Here is a tiny trained network, its code and every weight. The questions are about switching its units off for an input and a class, where a switched-off unit gives its printed mean instead of its output.

import numpy as np


def w(rows, s, z=0):
    codes = np.array(rows[::2]) - 128.0
    scale = np.full(codes.shape[1], s)
    scale[-1] = z or s
    return codes * scale


def norm(h):
    return h / np.sqrt((h * h).mean(-1, keepdims=True) + 1e-5)


def f(y):
    return y / 2 * (1 + np.tanh(0.7978845608 * (y + 0.044715 * y**3)))


def log_softmax(a):
    a = a - a.max(-1, keepdims=True)
    return a - np.log(np.exp(a).sum(-1, keepdims=True))


def net(x, mask):
    res = np.array(x, float).reshape(1, 7) / 4 @ E
    u = 0
    for l in range(4):
        y = f(norm(res) @ A[l][:, :-1].T + A[l][:, -1])
        res = res + np.where(mask[u : u + 5], y, B[l][:, -1]) @ B[l][:, :-1]
        u += 5
    return log_softmax(norm(res)[-1] @ U[:, :-1].T + U[:, -1])


A, B = {}, {}
E = w([
[155,127,131,111,129,145,101],'x0',
[61,132,83,47,110,218,145],'x1',
[162,173,85,214,181,191,214],'x2',
[119,126,131,133,132,119,137],'x3',
[143,254,97,53,194,71,149],'x4',
[32,182,62,231,172,128,28],'x5',
[133,125,126,121,124,130,123],'x6',
],0.01)
A[0] = w([
[74,126,108,117,170,118,45,29],'L0N0',
[101,148,101,155,191,192,62,3],'L0N1',
[99,227,111,51,147,118,105,4],'L0N2',
[86,70,159,154,73,190,119,30],'L0N3',
[9,123,80,65,127,200,153,12],'L0N4',
],0.014,0.0031)
B[0] = w([
[99,150,138,137,59,101,147,203],'L0N0',
[135,156,100,160,38,128,154,204],'L0N1',
[86,29,21,116,174,84,167,233],'L0N2',
[118,39,48,115,190,102,143,225],'L0N3',
[255,181,140,92,122,180,2,254],'L0N4',
],0.014,0.0069)
A[1] = w([
[126,64,100,21,61,73,109,92],'L1N0',
[156,105,173,83,110,181,218,15],'L1N1',
[131,168,152,70,147,241,141,2],'L1N2',
[178,168,71,180,157,247,237,47],'L1N3',
[189,125,179,217,160,15,103,40],'L1N4',
],0.015,0.0033)
B[1] = w([
[173,138,225,204,182,149,155,248],'L1N0',
[155,188,159,204,68,196,210,160],'L1N1',
[170,144,108,100,88,136,62,155],'L1N2',
[107,98,232,130,168,78,87,209],'L1N3',
[155,150,70,30,131,247,50,188],'L1N4',
],0.016,0.013)
A[2] = w([
[133,192,128,61,153,83,174,105],'L2N0',
[174,86,132,58,91,144,186,58],'L2N1',
[146,218,125,38,166,76,195,57],'L2N2',
[138,135,217,80,126,164,92,81],'L2N3',
[199,144,152,21,46,77,253,7],'L2N4',
],0.017,0.0018)
B[2] = w([
[143,71,48,148,121,89,110,141],'L2N0',
[108,161,63,160,111,151,107,153],'L2N1',
[127,62,64,146,106,91,130,152],'L2N2',
[98,147,119,69,114,96,129,253],'L2N3',
[135,148,139,255,129,201,156,155],'L2N4',
],0.019,0.011)
A[3] = w([
[132,91,103,115,3,102,105,104],'L3N0',
[90,152,252,120,176,44,98,200],'L3N1',
[108,28,174,116,40,164,108,8],'L3N2',
[112,32,101,136,163,130,150,138],'L3N3',
[27,192,86,190,69,113,104,106],'L3N4',
],0.02,0.0014)
B[3] = w([
[120,172,207,102,147,79,176,162],'L3N0',
[33,193,165,100,85,63,165,253],'L3N1',
[121,160,22,152,121,77,169,177],'L3N2',
[111,98,131,93,251,109,126,196],'L3N3',
[209,97,197,178,127,233,194,177],'L3N4',
],0.018,0.013)
U = w([
[164,147,158,223,114,192,162,69],'0',
[121,52,11,161,161,80,149,104],'1',
[136,154,131,118,141,120,124,254],'2',
[176,174,86,67,96,155,55,13],'3',
[119,153,128,127,135,119,135,227],'4',
[71,169,154,114,112,80,136,68],'5',
],0.011,0.0061)

Each question gives the input, the list of numbers given to net, and the class t.
The units are the neurons (one row each of A and B). Each row of codes is followed by its name. A weight is (code - 128) times the scale printed after its matrix; where a second scale follows, it is the last column's (A, B and U).
mask holds one flag per neuron, layer by layer. A switched-off neuron (its flag False) gives its mean, the last column of its row in B, instead of its output. The means were averaged over made-up inputs and are rounded, as every weight is.
A unit's drop is (log p(t) with every unit on - log p(t) with that unit switched off) / (log p(t) with every unit on - log p(t) with every unit switched off).
The circuit of an input: a set's keep is (log p(t) with only the set's units on - log p(t) with every unit switched off) / (log p(t) with every unit on - log p(t) with every unit switched off). Starting from the 12 units with the biggest drops (on a tie, the unit counted first), units are removed one at a time, each time the one whose removal leaves the highest keep (on an exact tie, the one counted first), for as long as the keep stays at least 0.8.
units of the circuit, in order: the units of the circuit, biggest drop first
top k neurons: the k neurons with the biggest drops, biggest first
drop when u is switched off: that unit's drop, to one decimal
input [-2,5,-1,2,-7,7,0], class 0: top 3 neurons -> L0N1; L0N2; L0N0
input [8,-5,-5,-3,-8,5,-5], class 1: units of the circuit, in order -> L3N2
input [-4,7,-5,-8,-3,-3,0], class 3: top 2 neurons -> L0N4; L1N3
input [-4,3,6,4,8,3,-3], class 1: top 2 neurons -> L0N2; L1N0
input [7,-7,1,1,4,8,-8], class 0: units of the circuit, in order -> L3N4; L0N1
input [7,-7,8,0,5,-2,7], class 5: top 2 neurons -> L1N3; L0N4
input [-7,-7,-7,-5,-3,1,-3], class 3: top 2 neurons -> L1N4; L1N3
input [1,1,-6,-7,-6,-6,-1], class 0: top 4 neurons -> L1N3; L1N1; L0N2; L0N4
input [7,8,-6,0,6,2,6], class 3: top 4 neurons -> L0N4; L1N3; L0N3; L3N3
input [-3,5,5,-8,-2,-7,-1], class 0: top 3 neurons -> L1N1; L2N4; L1N0
input [-2,2,-7,-4,-8,-3,-2], class 1: top 2 neurons -> L0N3; L1N3
input [-4,5,-7,4,4,-7,-2], class 0: top 2 neurons -> L1N3; L2N4
input [4,7,3,1,4,-4,-5], class 3: units of the circuit, in order -> L0N4; L1N2
input [1,3,-6,3,-3,7,4], class 0: units of the circuit, in order -> L3N4
input [6,-6,7,8,1,-5,2], class 5: units of the circuit, in order -> L1N3; L3N1
input [6,-8,-7,6,3,3,-5], class 3: top 3 neurons -> L1N4; L1N3; L3N1
input [2,1,-1,2,-6,-4,5], class 1: top 2 neurons -> L0N3; L1N3
input [2,8,-5,-1,6,0,-6], class 3: top 3 neurons -> L0N4; L1N3; L0N3
input [1,-5,6,3,-7,2,4], class 1: top 2 neurons -> L1N0; L0N3
input [-2,-2,-1,7,0,7,2], class 0: units of the circuit, in order -> L3N4
input [4,-7,4,-4,1,-2,4], class 3: drop when L1N4 is switched off -> 0.9
input [5,-3,8,6,3,0,-7], class 5: drop when L3N1 is switched off -> 0.2
input [3,0,7,2,1,6,2], class 5: drop when L1N3 is switched off -> 4.0
input [5,-7,-4,5,7,-7,4], class 0: drop when L2N4 is switched off -> 1.3
